[[124 115 129 128 114 135]
 [133 130 109 127 135 127]
 [134 130 111 127 137 129]
 [138 133 114 121 135 126]
 [111 108 132 143 144 121]
 [112 109 149 151 154 121]
 [116 111 134 143 154 114]
 [110 116 105 148 107 134]
 [136 131 126 125 130 122]]
->
[[138 133 114 121 135 126]
 [136 131 126 125 130 122]
 [134 130 111 127 137 129]
 [133 130 109 127 135 127]
 [124 115 129 128 114 135]
 [116 111 134 143 154 114]
 [112 109 149 151 154 121]
 [111 108 132 143 144 121]
 [110 116 105 148 107 134]]

[[130 121 141 117 133 118 124 119]
 [118 129 127 111 102 129 125 117]
 [125 120 142  99 110 123 137 128]]
->
[[130 121 141 117 133 118 124 119]
 [125 120 142  99 110 123 137 128]
 [118 129 127 111 102 129 125 117]]

[[113 155 123]
 [126 140 136]
 [135 133 125]
 [118 126 130]
 [127 141 123]]
->
[[135 133 125]
 [127 141 123]
 [126 140 136]
 [118 126 130]
 [113 155 123]]

[[137 111 136 135 111 131 122]
 [135 110 110 132 128 115 126]
 [144 130 117 126 126 151 119]
 [146 122 112 121 134 132 131]
 [134 131 139 130 102 139 120]
 [128 105 113 142 119 116 118]
 [138 117 101 132 130 126 120]
 [125 121 136 139 120 130 116]]
->
[[146 122 112 121 134 132 131]
 [144 130 117 126 126 151 119]
 [138 117 101 132 130 126 120]
 [137 111 136 135 111 131 122]
 [135 110 110 132 128 115 126]
 [134 131 139 130 102 139 120]
 [128 105 113 142 119 116 118]
 [125 121 136 139 120 130 116]]

[[131 124]
 [111 132]
 [124 105]
 [138 130]
 [137 135]
 [127 139]]
->
[[138 130]
 [137 135]
 [131 124]
 [127 139]
 [124 105]
 [111 132]]

[[153 121 123]
 [115 139 129]
 [136 137 113]
 [122 150 114]
 [121 147 115]
 [142 133 113]
 [150 121 124]
 [139 134 114]]
->
[[153 121 123]
 [150 121 124]
 [142 133 113]
 [139 134 114]
 [136 137 113]
 [122 150 114]
 [121 147 115]
 [115 139 129]]
---
[[125 136 140 110]
 [137 123 116 150]
 [145 126 135 121]
 [126 127 156 141]]
->
[[137 123 116]
 [145 126 135]]

[[127 110 117 133 140]
 [132 138 125 149 131]
 [103 133 125 128 130]]
->
[[132 138 125]
 [103 133 125]]

[[119 130 117 144]
 [129 134 115 146]
 [104 119 130 127]]
->
[[129 134 115]
 [104 119 130]]

[[129 127 117]
 [127 130 141]
 [128 132 155]
 [126 127 119]]
->
[[127 130 141]
 [128 132 155]]

[[154 124 119 126 125]
 [156 138 141 134 137]
 [125 131 120 123 156]]
->
[[156 138 141]
 [125 131 120]]

[[124 157 146 109]
 [121 139 102 103]
 [155 155 143 123]
 [134 145 146 119]]
->
[[121 139 102]
 [155 155 143]]
---
[[122 147 133 145 119 136 125 142 142]
 [122 139 125 150 136 143 119 145 144]
 [132 130 133 136 126 127 130 134 133]
 [114 143 139 110 133 120 122 111 115]
 [130 126 128 112 121 131 129 121 112]
 [122 117 137 154 143 144 131 150 138]
 [135 113 113 155 135 148 124 156 145]
 [121 129 126 155 118 140 132 148 152]
 [137 130 134 120 117 138 125 132 113]
 [113 143 143 154 127 139 125 145 152]]
->
[[142 142 122 147 133 145 119 136 125]
 [145 144 122 139 125 150 136 143 119]
 [134 133 132 130 133 136 126 127 130]
 [111 115 114 143 139 110 133 120 122]
 [121 112 130 126 128 112 121 131 129]
 [150 138 122 117 137 154 143 144 131]
 [156 145 135 113 113 155 135 148 124]
 [148 152 121 129 126 155 118 140 132]
 [132 113 137 130 134 120 117 138 125]
 [145 152 113 143 143 154 127 139 125]]

[[116 125 143 101 132 128 117 125]
 [130 123 139 125 122 119 126 139]
 [120 119 143 110 126 132 107 128]
 [129 124 129 133 124 134 121 130]
 [140 123 124 153 120 123 132 143]
 [123 127 143 105 130 118 126 130]
 [119 126 145 101 132 121 123 128]
 [141 121 129 147 118 120 130 146]]
->
[[117 125 116 125 143 101 132 128]
 [126 139 130 123 139 125 122 119]
 [107 128 120 119 143 110 126 132]
 [121 130 129 124 129 133 124 134]
 [132 143 140 123 124 153 120 123]
 [126 130 123 127 143 105 130 118]
 [123 128 119 126 145 101 132 121]
 [130 146 141 121 129 147 118 120]]

[[128 133 137 135 119 123 115 133 132 116 137 128 123 139]
 [131 138 126 105 133 121 118 133 134 128 135 122 130 130]
 [124 117 132 156 120 136 137 123 122 125 122 135 124 128]
 [128 124 118 117 139 132 142 123 124 142 119 128 134 116]
 [124 115 131 158 121 137 141 121 120 127 119 136 125 125]]
->
[[123 139 128 133 137 135 119 123 115 133 132 116 137 128]
 [130 130 131 138 126 105 133 121 118 133 134 128 135 122]
 [124 128 124 117 132 156 120 136 137 123 122 125 122 135]
 [134 116 128 124 118 117 139 132 142 123 124 142 119 128]
 [125 125 124 115 131 158 121 137 141 121 120 127 119 136]]

[[140 135 149 136 143 136 142 137 144]
 [140 142 139 140 140 143 142 149 139]
 [140 142 136 139 141 143 140 146 138]
 [140 137 143 138 139 138 139 138 142]
 [137 141 135 138 136 143 139 142 136]
 [134 138 135 141 137 140 135 134 139]
 [138 140 135 139 137 141 137 141 137]
 [138 145 132 139 135 147 137 147 135]
 [135 150 130 138 134 156 135 156 134]
 [139 140 138 139 138 142 141 150 137]]
->
[[137 144 140 135 149 136 143 136 142]
 [149 139 140 142 139 140 140 143 142]
 [146 138 140 142 136 139 141 143 140]
 [138 142 140 137 143 138 139 138 139]
 [142 136 137 141 135 138 136 143 139]
 [134 139 134 138 135 141 137 140 135]
 [141 137 138 140 135 139 137 141 137]
 [147 135 138 145 132 139 135 147 137]
 [156 134 135 150 130 138 134 156 135]
 [150 137 139 140 138 139 138 142 141]]

[[128 148 122 129 137 121 132 138 125 131 129 110]
 [124 124 130 121 122 125 133 136 141 127 138 135]
 [123 114 132 136 126 138 119 117 126 134 119 139]
 [138 120 121 143 115 139 116 127 124 131 129 128]
 [137 133 116 127 132 131 128 131 118 121 121 123]
 [123 118 136 124 122 135 133 106 134 132 120 132]
 [112 141 125 150 126 137 123 141 128 138 129 126]]
->
[[129 110 128 148 122 129 137 121 132 138 125 131]
 [138 135 124 124 130 121 122 125 133 136 141 127]
 [119 139 123 114 132 136 126 138 119 117 126 134]
 [129 128 138 120 121 143 115 139 116 127 124 131]
 [121 123 137 133 116 127 132 131 128 131 118 121]
 [120 132 123 118 136 124 122 135 133 106 134 132]
 [129 126 112 141 125 150 126 137 123 141 128 138]]

[[126 117 131 144 136]
 [120 115 133 140 149]
 [121 126 129 139 134]
 [130 115 128 126 108]
 [126 145 128 130 136]
 [134 129 138 118 128]
 [128 125 128 136 124]
 [135 142 134 133 118]
 [131 126 130 115 128]]
->
[[144 136 126 117 131]
 [140 149 120 115 133]
 [139 134 121 126 129]
 [126 108 130 115 128]
 [130 136 126 145 128]
 [118 128 134 129 138]
 [136 124 128 125 128]
 [133 118 135 142 134]
 [115 128 131 126 130]]

[[141 140 123  99 134 119 119 108 140]
 [139 131 123 109 124 122 117 112 135]
 [139 132 124 120 124 123 125 121 133]
 [139 132 126 114 120 122 122 116 132]]
->
[[108 140 141 140 123  99 134 119 119]
 [112 135 139 131 123 109 124 122 117]
 [121 133 139 132 124 120 124 123 125]
 [116 132 139 132 126 114 120 122 122]]

[[124 113 122 142 154]
 [118 115 149 137 127]
 [130 120 121 127 134]
 [125 128 135 135 121]
 [132 116 122 144 143]]
->
[[142 154 124 113 122]
 [137 127 118 115 149]
 [127 134 130 120 121]
 [135 121 125 128 135]
 [144 143 132 116 122]]
